Here is a tiny trained network, its code and every weight. The questions are about switching its units off for an input and a class, where a switched-off unit gives its printed mean instead of its output.

import numpy as np


def w(rows, s, z=0):
    codes = np.array(rows[::2]) - 128.0
    scale = np.full(codes.shape[1], s)
    scale[-1] = z or s
    return codes * scale


def f(y):
    return np.maximum(y, 0)


def log_softmax(a):
    a = a - a.max(-1, keepdims=True)
    return a - np.log(np.exp(a).sum(-1, keepdims=True))


def net(x, mask):
    res = np.array(x, float).reshape(1, 5) / 4 @ E
    y = f(res @ A[0][:, :-1].T + A[0][:, -1])
    res = res + np.where(mask, y, B[0][:, -1]) @ B[0][:, :-1]
    return log_softmax(res[-1] @ U[:, :-1].T + U[:, -1])


A, B = {}, {}
E = w([
[170,196,1],'x0',
[126,129,127],'x1',
[126,125,129],'x2',
[172,187,189],'x3',
[236,46,142],'x4',
],0.0069)
A[0] = w([
[67,64,187,142],'n1',
[101,85,166,45],'n2',
[101,95,126,137],'n3',
[95,82,94,124],'n4',
[120,115,77,128],'n5',
[44,154,116,77],'n6',
[171,148,88,116],'n7',
[111,177,122,82],'n8',
[103,175,152,18],'n9',
[142,122,73,48],'n10',
[104,96,194,170],'n11',
[97,88,116,120],'n12',
[97,130,107,101],'n13',
[103,86,80,97],'n14',
[80,183,154,4],'n15',
[199,88,122,141],'n16',
[122,178,250,199],'n17',
[141,140,113,78],'n18',
[135,180,92,71],'n19',
[67,164,131,57],'n20',
[86,85,131,95],'n21',
[123,119,55,52],'n22',
[152,165,153,90],'n23',
[140,115,194,50],'n24',
[48,180,159,58],'n25',
[143,160,113,139],'n26',
[126,124,125,60],'n27',
[74,155,98,13],'n28',
[67,78,156,108],'n29',
[150,139,70,102],'n30',
[84,170,124,72],'n31',
[113,128,194,137],'n32',
],0.017,0.002)
B[0] = w([
[162,131,34,241],'n1',
[123,124,80,188],'n2',
[164,203,131,159],'n3',
[195,132,231,169],'n4',
[129,150,125,171],'n5',
[114,101,121,201],'n6',
[126,106,45,180],'n7',
[149,99,81,170],'n8',
[156,98,171,165],'n9',
[174,120,86,171],'n10',
[130,147,70,224],'n11',
[182,170,159,161],'n12',
[125,93,153,155],'n13',
[227,166,187,170],'n14',
[115,85,122,183],'n15',
[113,26,104,204],'n16',
[176,156,93,255],'n17',
[187,109,85,144],'n18',
[170,119,90,182],'n19',
[150,83,138,185],'n20',
[189,186,98,169],'n21',
[187,124,92,184],'n22',
[254,156,209,155],'n23',
[150,115,101,195],'n24',
[187,78,124,209],'n25',
[122,158,62,161],'n26',
[101,149,134,128],'n27',
[134,108,126,178],'n28',
[169,143,78,201],'n29',
[128,195,116,185],'n30',
[141,70,139,179],'n31',
[108,149,70,202],'n32',
],0.0079,0.0091)
U = w([
[152,144,85,63],'0',
[146,2,127,70],'1',
[149,115,113,255],'2',
[187,136,150,186],'3',
[127,96,100,240],'4',
[81,144,132,147],'5',
[116,162,175,43],'6',
[86,118,151,39],'7',
],0.016,0.0052)

Each question gives the input, the list of numbers given to net, and the class t.
The units are the neurons (one row each of A and B). Each row of codes is followed by its name. A weight is (code - 128) times the scale printed after its matrix; where a second scale follows, it is the last column's (A, B and U).
mask holds one flag per neuron, in row order. A switched-off neuron (its flag False) gives its mean, the last column of its row in B, instead of its output. The means were averaged over made-up inputs and are rounded, as every weight is.
A unit's drop is (log p(t) with every unit on - log p(t) with that unit switched off) / (log p(t) with every unit on - log p(t) with every unit switched off).
The circuit of an input: a set's keep is (log p(t) with only the set's units on - log p(t) with every unit switched off) / (log p(t) with every unit on - log p(t) with every unit switched off). Starting from the 12 units with the biggest drops (on a tie, the unit counted first), units are removed one at a time, each time the one whose removal leaves the highest keep (on an exact tie, the one counted first), for as long as the keep stays at least 0.8.
units of the circuit, in order: the units of the circuit, biggest drop first
unit that matters most: the unit with the biggest drop
top k neurons: the k neurons with the biggest drops, biggest first
drop when u is switched off: that unit's drop, to one decimal
input [7,-3,7,8,8], class 1: units of the circuit, in order : (n16)
input [-5,-8,6,8,-8], class 1: top 2 neurons : (n25; n15)
input [6,0,-3,-8,-1], class 3: units of the circuit, in order : (n14; n4)
input [-7,-6,-3,7,-5], class 0: units of the circuit, in order : (n17; n32)
input [5,-4,2,-7,-2], class 3: units of the circuit, in order : (n14; n4; n1)
input [-5,-3,5,-8,0], class 3: top 3 neurons : (n4; n14; n12)
input [7,-3,-4,-8,-6], class 3: units of the circuit, in order : (n14; n4)
input [-8,1,8,3,-6], class 0: units of the circuit, in order : (n17; n1)
input [7,2,1,-8,3], class 3: top 3 neurons : (n14; n4; n1)
input [-8,-1,-6,8,-3], class 0: drop when n17 is switched off : 0.3
input [7,-3,-3,6,8], class 1: drop when n16 is switched off : 1.4
input [-3,4,-1,-7,1], class 3: drop when n4 is switched off : 0.2
input [2,4,-5,-6,5], class 3: drop when n23 is switched off : -0.1
input [-6,-2,-8,5,5], class 4: unit that matters most : n16
